Here is a tiny trained network, its code and every weight. The questions are about switching its units off for an input and a target symbol, where a switched-off unit gives its printed mean instead of its output.

import numpy as np


def w(rows, s, z=0):
    codes = np.array(rows[::2]) - 128.0
    scale = np.full(codes.shape[1], s)
    scale[-1] = z or s
    return codes * scale


def f(y):
    return y / 2 * (1 + np.tanh(0.7978845608 * (y + 0.044715 * y**3)))


def softmax(a):
    e = np.exp(a - a.max(-1, keepdims=True))
    return e / e.sum(-1, keepdims=True)


def log_softmax(a):
    a = a - a.max(-1, keepdims=True)
    return a - np.log(np.exp(a).sum(-1, keepdims=True))


def net(x, mask):
    ids = ['ΓΘΞΠΣΦαβδεζλμτω'.index(c) for c in x.split()]
    T = len(ids)
    res = E[ids] + P[:T]
    q, k, v = (res @ M[0].T for M in (Q, K, V))
    z = softmax(np.where(np.tri(T) > 0, q @ k.T / 2**0.5, -1e9)) @ v
    res = res + np.where(mask[0], z, O[0][:, -1]) @ O[0][:, :-1]
    y = f(res @ A[0][:, :-1].T + A[0][:, -1])
    res = res + np.where(mask[1:13], y, B[0][:, -1]) @ B[0][:, :-1]
    return log_softmax(res[-1] @ U[:, :-1].T + U[:, -1])


Q, K, V, O, A, B = {}, {}, {}, {}, {}, {}
E = w([
[146,142,89,138,124],'Γ',
[191,108,126,91,147],'Θ',
[163,184,129,136,138],'Ξ',
[185,142,125,119,137],'Π',
[191,173,131,115,113],'Σ',
[142,108,87,129,146],'Φ',
[146,217,118,146,114],'α',
[112,11,68,76,153],'β',
[181,241,146,138,101],'δ',
[54,13,59,106,164],'ε',
[49,171,58,159,108],'ζ',
[111,211,91,159,119],'λ',
[181,140,160,80,160],'μ',
[110,63,21,148,94],'τ',
[227,141,83,168,70],'ω',
],0.012)
P = w([
[149,190,143,4,75],'0',
[145,180,87,53,226],'1',
[98,165,152,108,71],'2',
[140,166,64,86,216],'3',
[87,156,148,137,45],'4',
[139,159,43,113,209],'5',
[79,139,127,164,46],'6',
[143,156,26,142,192],'7',
[70,146,126,184,28],'8',
],0.013)
Q[0] = w([
[148,50,237,207,133],'head 0',
[181,120,106,151,251],'head 0',
],0.022)
K[0] = w([
[74,96,247,203,204],'head 0',
[119,126,157,5,134],'head 0',
],0.023)
V[0] = w([
[224,104,164,145,119],'head 0',
[152,2,133,88,124],'head 0',
],0.033)
O[0] = w([
[181,16,84,232,126,47],'head 0',
[222,24,170,8,133,3],'head 0',
],0.014,0.0056)
A[0] = w([
[78,96,75,96,113,153],'neuron 0',
[158,74,230,130,46,6],'neuron 1',
[67,134,188,171,82,18],'neuron 2',
[134,157,107,132,184,90],'neuron 3',
[113,92,108,152,65,121],'neuron 4',
[194,148,44,117,232,136],'neuron 5',
[191,181,8,120,182,163],'neuron 6',
[119,141,134,158,204,1],'neuron 7',
[84,108,189,102,53,138],'neuron 8',
[112,147,125,82,63,207],'neuron 9',
[154,101,158,107,186,81],'neuron 10',
[90,97,194,162,15,115],'neuron 11',
],0.013,0.0059)
B[0] = w([
[135,134,169,126,91,164],'neuron 0',
[109,215,212,136,85,147],'neuron 1',
[223,4,173,85,134,225],'neuron 2',
[107,117,143,124,58,171],'neuron 3',
[178,175,133,155,118,183],'neuron 4',
[178,159,186,169,150,211],'neuron 5',
[46,85,148,62,157,251],'neuron 6',
[166,139,87,206,82,169],'neuron 7',
[201,130,184,66,51,188],'neuron 8',
[128,132,46,207,210,245],'neuron 9',
[90,90,57,155,87,168],'neuron 10',
[53,216,116,77,94,163],'neuron 11',
],0.016,0.019)
U = w([
[56,138,2,115,120,58],'Γ',
[132,156,191,148,142,77],'Θ',
[130,117,173,125,157,99],'Ξ',
[94,131,121,149,127,116],'Π',
[47,186,146,99,117,94],'Σ',
[131,82,50,81,190,177],'Φ',
[101,92,95,83,108,28],'α',
[148,149,181,113,114,45],'β',
[122,107,107,108,86,51],'δ',
[108,125,183,44,138,190],'ε',
[201,74,126,125,171,1],'ζ',
[164,87,44,174,123,43],'λ',
[193,133,115,191,145,104],'μ',
[204,168,89,112,144,228],'τ',
[114,212,64,201,77,187],'ω',
],0.0097,0.0054)

Each question gives the input, a string of symbols that net reads in full, and the target symbol t.
The units are the heads (2 rows each of Q, K, V and O) and the neurons (one row each of A and B). Each row of codes is followed by its name. A weight is (code - 128) times the scale printed after its matrix; where a second scale follows, it is the last column's (O, A, B and U).
mask holds one flag per unit, heads first, then neurons. A switched-off unit (its flag False) gives its mean, the last column of its rows in O or B, instead of its output. The means were averaged over made-up inputs and are rounded, as every weight is.
A unit's drop is (log p(t) with every unit on - log p(t) with that unit switched off) / (log p(t) with every unit on - log p(t) with every unit switched off).
The circuit of an input: a set's keep is (log p(t) with only the set's units on - log p(t) with every unit switched off) / (log p(t) with every unit on - log p(t) with every unit switched off). Starting from the 12 units with the biggest drops (on a tie, the unit counted first), units are removed one at a time, each time the one whose removal leaves the highest keep (on an exact tie, the one counted first), for as long as the keep stays at least 0.8.
units of the circuit, in order: the units of the circuit, biggest drop first
unit that matters most: the unit with the biggest drop
k most important neurons: the k neurons with the biggest drops, biggest first
input μ β Π τ ω ζ Φ Γ ζ, target ζ: units of the circuit, in order -> [neuron 2; head 0]
input λ Γ τ τ, target α: unit that matters most -> neuron 2
input ε ω ω Π λ Γ, target τ: units of the circuit, in order -> [head 0; neuron 9; neuron 6; neuron 2]
input ζ ω Φ α Γ Γ, target Γ: units of the circuit, in order -> [head 0; neuron 9; neuron 6; neuron 5]
input τ τ Ξ Φ, target Φ: units of the circuit, in order -> [head 0; neuron 10; neuron 8]
input τ ζ Σ, target τ: units of the circuit, in order -> [neuron 6; head 0; neuron 8; neuron 9]
input λ Ξ Θ ω Φ Γ Θ ζ, target α: 2 most important neurons -> [neuron 2; neuron 6]
input Ξ α ω ω Π ω Θ, target ω: units of the circuit, in order -> [neuron 11; head 0]
input Φ τ Ξ, target τ: units of the circuit, in order -> [head 0; neuron 6; neuron 9]
input τ δ μ, target τ: units of the circuit, in order -> [neuron 6; head 0]
input Γ Γ τ τ, target Σ: 3 most important neurons -> [neuron 2; neuron 9; neuron 6]
input Φ Γ λ λ Γ, target λ: 2 most important neurons -> [neuron 2; neuron 7]
input τ μ Θ ε λ τ τ ω τ, target ω: 3 most important neurons -> [neuron 11; neuron 4; neuron 6]
input ζ τ Γ ω ζ λ ω, target ω: 2 most important neurons -> [neuron 11; neuron 4]
input μ δ β Γ Γ τ λ, target τ: unit that matters most -> neuron 9
input ζ ω Γ τ Θ, target τ: units of the circuit, in order -> [neuron 6; head 0]
input Γ ε τ λ Γ τ β, target τ: units of the circuit, in order -> [neuron 6; neuron 9; head 0]
input τ ω δ, target ω: 4 most important neurons -> [neuron 11; neuron 4; neuron 8; neuron 6]
input Φ δ τ ε ω τ τ ω, target ε: 2 most important neurons -> [neuron 9; neuron 6]
input ω Φ ζ Φ τ τ λ α, target μ: units of the circuit, in order -> [head 0; neuron 5]
input τ τ τ β λ, target τ: 4 most important neurons -> [neuron 2; neuron 6; neuron 9; neuron 8]
input Γ ζ Θ ζ Γ Σ τ Γ, target Σ: unit that matters most -> neuron 6
input ω Γ Ξ Θ ζ δ τ μ ζ, target τ: 3 most important neurons -> [neuron 9; neuron 2; neuron 6]
